Below is a small trained network, with its code and all its weights. Each question gives an input and a class and asks what happens when units are switched off, that is, made to give their printed mean instead of their output.

import numpy as np


def w(rows, s, z=0):
    codes = np.array(rows[::2]) - 128.0
    scale = np.full(codes.shape[1], s)
    scale[-1] = z or s
    return codes * scale


def f(y):
    return np.maximum(y, 0)


def log_softmax(a):
    a = a - a.max(-1, keepdims=True)
    return a - np.log(np.exp(a).sum(-1, keepdims=True))


def net(x, mask):
    res = np.array(x, float).reshape(1, 8) / 4 @ E
    y = f(res @ A[0][:, :-1].T + A[0][:, -1])
    res = res + np.where(mask, y, B[0][:, -1]) @ B[0][:, :-1]
    return log_softmax(res[-1] @ U[:, :-1].T + U[:, -1])


A, B = {}, {}
E = w([
[255,131,167,158,117],'x0',
[102,137,78,217,46],'x1',
[122,129,135,135,129],'x2',
[125,132,135,130,127],'x3',
[143,4,211,91,57],'x4',
[127,125,129,129,130],'x5',
[127,129,128,124,123],'x6',
[125,132,135,123,125],'x7',
],0.0081)
A[0] = w([
[17,119,115,101,109,61],'N1',
[144,161,90,133,3,31],'N2',
[112,102,140,170,115,242],'N3',
[56,122,130,108,109,62],'N4',
[136,84,158,133,105,63],'N5',
[126,150,146,89,213,71],'N6',
[186,153,173,134,108,67],'N7',
[133,63,139,119,77,78],'N8',
[121,122,102,206,68,50],'N9',
[121,27,173,90,98,162],'N10',
[147,151,62,135,157,229],'N11',
[116,101,132,179,66,86],'N12',
[114,96,154,142,59,69],'N13',
[105,117,170,142,171,247],'N14',
[115,51,162,124,96,51],'N15',
[70,55,111,110,154,124],'N16',
[95,92,121,142,98,150],'N17',
[121,67,155,122,81,70],'N18',
[207,109,168,128,85,116],'N19',
[106,119,121,104,164,52],'N20',
[96,106,95,110,137,255],'N21',
[104,137,80,188,56,97],'N22',
[114,109,155,144,133,250],'N23',
[121,107,177,106,94,58],'N24',
[134,94,191,65,189,55],'N25',
[46,110,148,94,134,79],'N26',
],0.012,0.0071)
B[0] = w([
[202,91,100,230,147,186],'N1',
[135,69,140,112,161,158],'N2',
[111,119,159,83,78,208],'N3',
[217,77,87,229,140,158],'N4',
[124,135,56,185,166,159],'N5',
[52,42,40,115,172,168],'N6',
[173,140,135,187,122,155],'N7',
[72,196,95,181,90,181],'N8',
[118,51,126,118,192,165],'N9',
[63,204,129,125,117,244],'N10',
[89,212,185,134,105,211],'N11',
[151,49,65,82,134,169],'N12',
[64,144,84,123,172,170],'N13',
[169,152,132,53,51,208],'N14',
[44,169,72,219,188,182],'N15',
[207,152,216,149,142,179],'N16',
[178,109,174,75,119,176],'N17',
[100,179,61,165,129,180],'N18',
[234,126,194,137,129,194],'N19',
[146,50,44,151,168,137],'N20',
[169,163,196,105,67,217],'N21',
[103,51,89,40,208,186],'N22',
[153,157,141,60,57,210],'N23',
[71,164,25,130,179,159],'N24',
[139,2,71,84,212,179],'N25',
[203,129,122,203,104,170],'N26',
],0.0084,0.011)
U = w([
[150,135,141,82,96,246],'0',
[42,211,106,175,222,72],'1',
[112,12,115,48,222,35],'2',
[149,137,162,79,75,177],'3',
[140,131,158,86,89,169],'4',
[254,120,159,218,129,2],'5',
],0.0093,0.008)

Each question gives the input, the list of numbers given to net, and the class t.
The units are the neurons (one row each of A and B). Each row of codes is followed by its name. A weight is (code - 128) times the scale printed after its matrix; where a second scale follows, it is the last column's (A, B and U).
mask holds one flag per neuron, in row order. A switched-off neuron (its flag False) gives its mean, the last column of its row in B, instead of its output. The means were averaged over made-up inputs and are rounded, as every weight is.
A unit's drop is (log p(t) with every unit on - log p(t) with that unit switched off) / (log p(t) with every unit on - log p(t) with every unit switched off).
The circuit of an input: a set's keep is (log p(t) with only the set's units on - log p(t) with every unit switched off) / (log p(t) with every unit on - log p(t) with every unit switched off). Starting from the 12 units with the biggest drops (on a tie, the unit counted first), units are removed one at a time, each time the one whose removal leaves the highest keep (on an exact tie, the one counted first), for as long as the keep stays at least 0.8.
circuit, biggest first: the units of the circuit, biggest drop first
k most important neurons: the k neurons with the biggest drops, biggest first
drop when u is switched off: that unit's drop, to one decimal
input [-8,-1,8,-5,-6,7,0,-5], class 0: circuit, biggest first -> (N15)
input [-6,-3,5,3,-1,3,4,3], class 5: 2 most important neurons -> (N1; N26)
input [3,8,3,5,-4,-6,0,8], class 2: circuit, biggest first -> (N22; N9)
input [-3,5,5,5,-5,4,-7,7], class 0: circuit, biggest first -> (N15; N10)
input [-2,8,2,-1,8,6,-6,3], class 1: 4 most important neurons -> (N15; N8; N10; N18)
input [-8,1,7,-1,5,2,6,1], class 5: 4 most important neurons -> (N1; N4; N26; N16)
input [-6,0,5,6,-5,0,8,-2], class 3: 2 most important neurons -> (N15; N21)
input [-7,1,-5,0,4,0,-1,-1], class 5: circuit, biggest first -> (N1; N4)
input [-6,-6,5,-2,7,1,5,7], class 1: 3 most important neurons -> (N10; N15; N24)
input [-7,6,-1,2,4,-6,6,3], class 5: 2 most important neurons -> (N1; N4)
input [1,5,2,-2,5,2,8,1], class 1: circuit, biggest first -> (N15; N13)
input [3,6,0,1,0,-1,4,3], class 2: circuit, biggest first -> (N22; N9; N2)
input [-7,-7,3,-7,-4,-3,-3,-6], class 2: 3 most important neurons -> (N6; N20; N25)
input [-8,8,6,-3,-3,3,3,7], class 2: circuit, biggest first -> (N22)
input [-8,2,-4,-1,-4,6,-7,-5], class 5: circuit, biggest first -> (N1; N4; N10)
input [-8,1,6,6,8,-4,1,0], class 1: 4 most important neurons -> (N10; N15; N13; N24)
input [-5,5,7,-5,-5,-2,-2,-7], class 0: 3 most important neurons -> (N15; N10; N21)
input [-4,-8,-6,4,2,6,8,1], class 2: 2 most important neurons -> (N25; N6)
input [-5,-8,1,-8,-3,8,-5,-3], class 2: 2 most important neurons -> (N6; N25)
input [-5,7,6,-4,-2,6,-5,-6], class 2: 2 most important neurons -> (N22; N9)
input [-2,7,5,-1,-1,4,-4,4], class 2: 2 most important neurons -> (N22; N9)
input [-2,-8,-7,-1,1,-4,-2,6], class 2: circuit, biggest first -> (N25)
input [-8,7,3,-3,-3,2,8,-5], class 5: 2 most important neurons -> (N1; N4)
input [3,0,-2,-1,8,-6,2,-2], class 1: drop when N10 is switched off -> 0.1
input [-8,4,-7,-4,6,-1,-4,1], class 5: drop when N16 is switched off -> 0.2
input [3,1,-1,8,8,7,-7,7], class 1: drop when N15 is switched off -> 0.2
input [6,-8,5,1,2,4,-7,-7], class 2: circuit, biggest first -> (N25)
